Here is a tiny trained network, its code and every weight. The questions are about switching its units off for an input and a class, where a switched-off unit gives its printed mean instead of its output.

import numpy as np


def w(rows, s, z=0):
    codes = np.array(rows[::2]) - 128.0
    scale = np.full(codes.shape[1], s)
    scale[-1] = z or s
    return codes * scale


def f(y):
    return y / 2 * (1 + np.tanh(0.7978845608 * (y + 0.044715 * y**3)))


def log_softmax(a):
    a = a - a.max(-1, keepdims=True)
    return a - np.log(np.exp(a).sum(-1, keepdims=True))


def net(x, mask):
    res = np.array(x, float).reshape(1, 7) / 4 @ E
    y = f(res @ A[0][:, :-1].T + A[0][:, -1])
    res = res + np.where(mask, y, B[0][:, -1]) @ B[0][:, :-1]
    return log_softmax(res[-1] @ U[:, :-1].T + U[:, -1])


A, B = {}, {}
E = w([
[125,113,130,130,148,120,132,126,120,129,123,127],'x0',
[201,178,109,64,135,142,238,7,120,153,107,119],'x1',
[175,135,100,147,72,57,73,99,25,132,129,124],'x2',
[98,94,150,79,82,138,142,146,101,125,139,57],'x3',
[137,157,135,129,108,147,140,146,121,118,141,132],'x4',
[254,106,174,55,141,55,134,99,183,164,234,107],'x5',
[49,208,140,89,188,59,154,137,98,171,103,120],'x6',
],0.0095)
A[0] = w([
[185,20,103,150,73,186,126,93,150,32,125,159,111],'neuron 1',
[117,177,74,219,174,172,109,87,124,120,77,254,101],'neuron 2',
[24,76,130,89,47,203,158,114,51,113,77,37,98],'neuron 3',
[148,126,138,103,135,197,183,22,91,179,88,121,235],'neuron 4',
[144,154,78,110,98,134,245,23,118,112,113,137,1],'neuron 5',
[94,116,163,133,145,173,190,148,226,148,116,117,36],'neuron 6',
[166,140,66,179,29,23,81,95,16,163,115,107,37],'neuron 7',
],0.0062,0.0091)
B[0] = w([
[89,218,107,50,167,44,122,147,45,103,68,94,196],'neuron 1',
[202,122,213,94,143,93,87,53,155,197,203,149,200],'neuron 2',
[195,74,188,56,163,82,141,123,175,181,196,79,186],'neuron 3',
[86,157,125,189,55,147,76,164,104,101,164,109,254],'neuron 4',
[108,59,168,166,137,22,49,192,206,61,101,156,164],'neuron 5',
[72,43,81,102,121,160,192,34,78,22,170,253,148],'neuron 6',
[90,115,129,122,137,228,194,90,151,26,152,194,183],'neuron 7',
],0.011,0.01)
U = w([
[182,113,160,115,115,120,148,121,139,153,149,120,191],'0',
[58,82,141,205,84,107,56,248,134,98,137,159,25],'1',
[230,110,176,66,124,99,147,91,152,159,205,122,38],'2',
[87,102,89,134,133,207,209,102,119,72,107,181,92],'3',
[118,146,115,166,119,162,138,150,114,146,108,103,254],'4',
[124,140,106,149,100,159,141,153,118,163,103,120,253],'5',
[41,237,119,91,158,61,171,142,84,133,66,117,60],'6',
[164,117,58,196,91,207,182,238,134,227,22,86,100],'7',
],0.013,0.018)

Each question gives the input, the list of numbers given to net, and the class t.
The units are the neurons (one row each of A and B). Each row of codes is followed by its name. A weight is (code - 128) times the scale printed after its matrix; where a second scale follows, it is the last column's (A, B and U).
mask holds one flag per neuron, in row order. A switched-off neuron (its flag False) gives its mean, the last column of its row in B, instead of its output. The means were averaged over made-up inputs and are rounded, as every weight is.
A unit's drop is (log p(t) with every unit on - log p(t) with that unit switched off) / (log p(t) with every unit on - log p(t) with every unit switched off).
The circuit of an input: a set's keep is (log p(t) with only the set's units on - log p(t) with every unit switched off) / (log p(t) with every unit on - log p(t) with every unit switched off). Starting from all 7 units, units are removed one at a time, each time the one whose removal leaves the highest keep (on an exact tie, the one counted first), for as long as the keep stays at least 0.8.
circuit, biggest first: the units of the circuit, biggest drop first
most important unit: the unit with the biggest drop
k most important neurons: the k neurons with the biggest drops, biggest first
input [-3,-5,-3,-3,-5,4,-7], class 6: circuit, biggest first : neuron 1; neuron 4; neuron 2
input [0,7,5,0,4,2,2], class 1: circuit, biggest first : neuron 5; neuron 4
input [-3,1,-4,6,-2,-7,6], class 2: circuit, biggest first : neuron 3
input [0,-5,3,7,2,-3,-4], class 0: 2 most important neurons : neuron 3; neuron 4
input [4,6,3,0,-3,6,1], class 1: circuit, biggest first : neuron 4; neuron 5; neuron 2
input [-5,-6,6,-1,7,-2,-1], class 4: circuit, biggest first : neuron 4; neuron 5
input [-6,-3,3,-4,-4,-6,-4], class 2: 2 most important neurons : neuron 2; neuron 4
input [-6,1,8,-2,-3,7,6], class 3: circuit, biggest first : neuron 7; neuron 2
input [-1,1,-5,5,-6,1,6], class 4: circuit, biggest first : neuron 1; neuron 2
input [3,-4,1,-2,4,-6,2], class 2: circuit, biggest first : neuron 2; neuron 4
input [-4,-4,0,4,6,-3,-3], class 4: 2 most important neurons : neuron 2; neuron 4
input [7,6,0,-3,7,4,6], class 4: 3 most important neurons : neuron 1; neuron 4; neuron 2
input [-7,-6,-4,-3,5,-3,0], class 5: circuit, biggest first : neuron 4; neuron 5
input [1,-4,-6,-8,3,3,7], class 0: most important unit : neuron 1
input [0,-6,-7,-8,3,0,4], class 0: circuit, biggest first : neuron 2; neuron 4
input [4,8,8,1,-7,-8,7], class 1: circuit, biggest first : neuron 4; neuron 5
input [5,-4,-8,-4,0,5,-7], class 3: 2 most important neurons : neuron 6; neuron 2
input [8,-5,-3,2,8,-8,2], class 2: circuit, biggest first : neuron 3; neuron 2
input [2,3,2,6,3,-4,4], class 0: 2 most important neurons : neuron 3; neuron 1
input [2,-2,-7,-4,-3,-5,-7], class 3: most important unit : neuron 6
input [-1,-6,0,-1,3,-8,3], class 2: 3 most important neurons : neuron 2; neuron 3; neuron 4
input [-5,3,3,3,4,-3,4], class 5: 2 most important neurons : neuron 1; neuron 2
input [-4,1,6,-2,-2,0,5], class 3: 2 most important neurons : neuron 7; neuron 1
input [6,5,-1,-8,-7,6,8], class 0: 2 most important neurons : neuron 1; neuron 5
input [5,-3,-6,3,-5,-1,-1], class 3: circuit, biggest first : neuron 6; neuron 4
input [7,7,4,8,7,-4,6], class 0: circuit, biggest first : neuron 3; neuron 4
input [4,-5,8,8,7,-6,7], class 0: most important unit : neuron 3
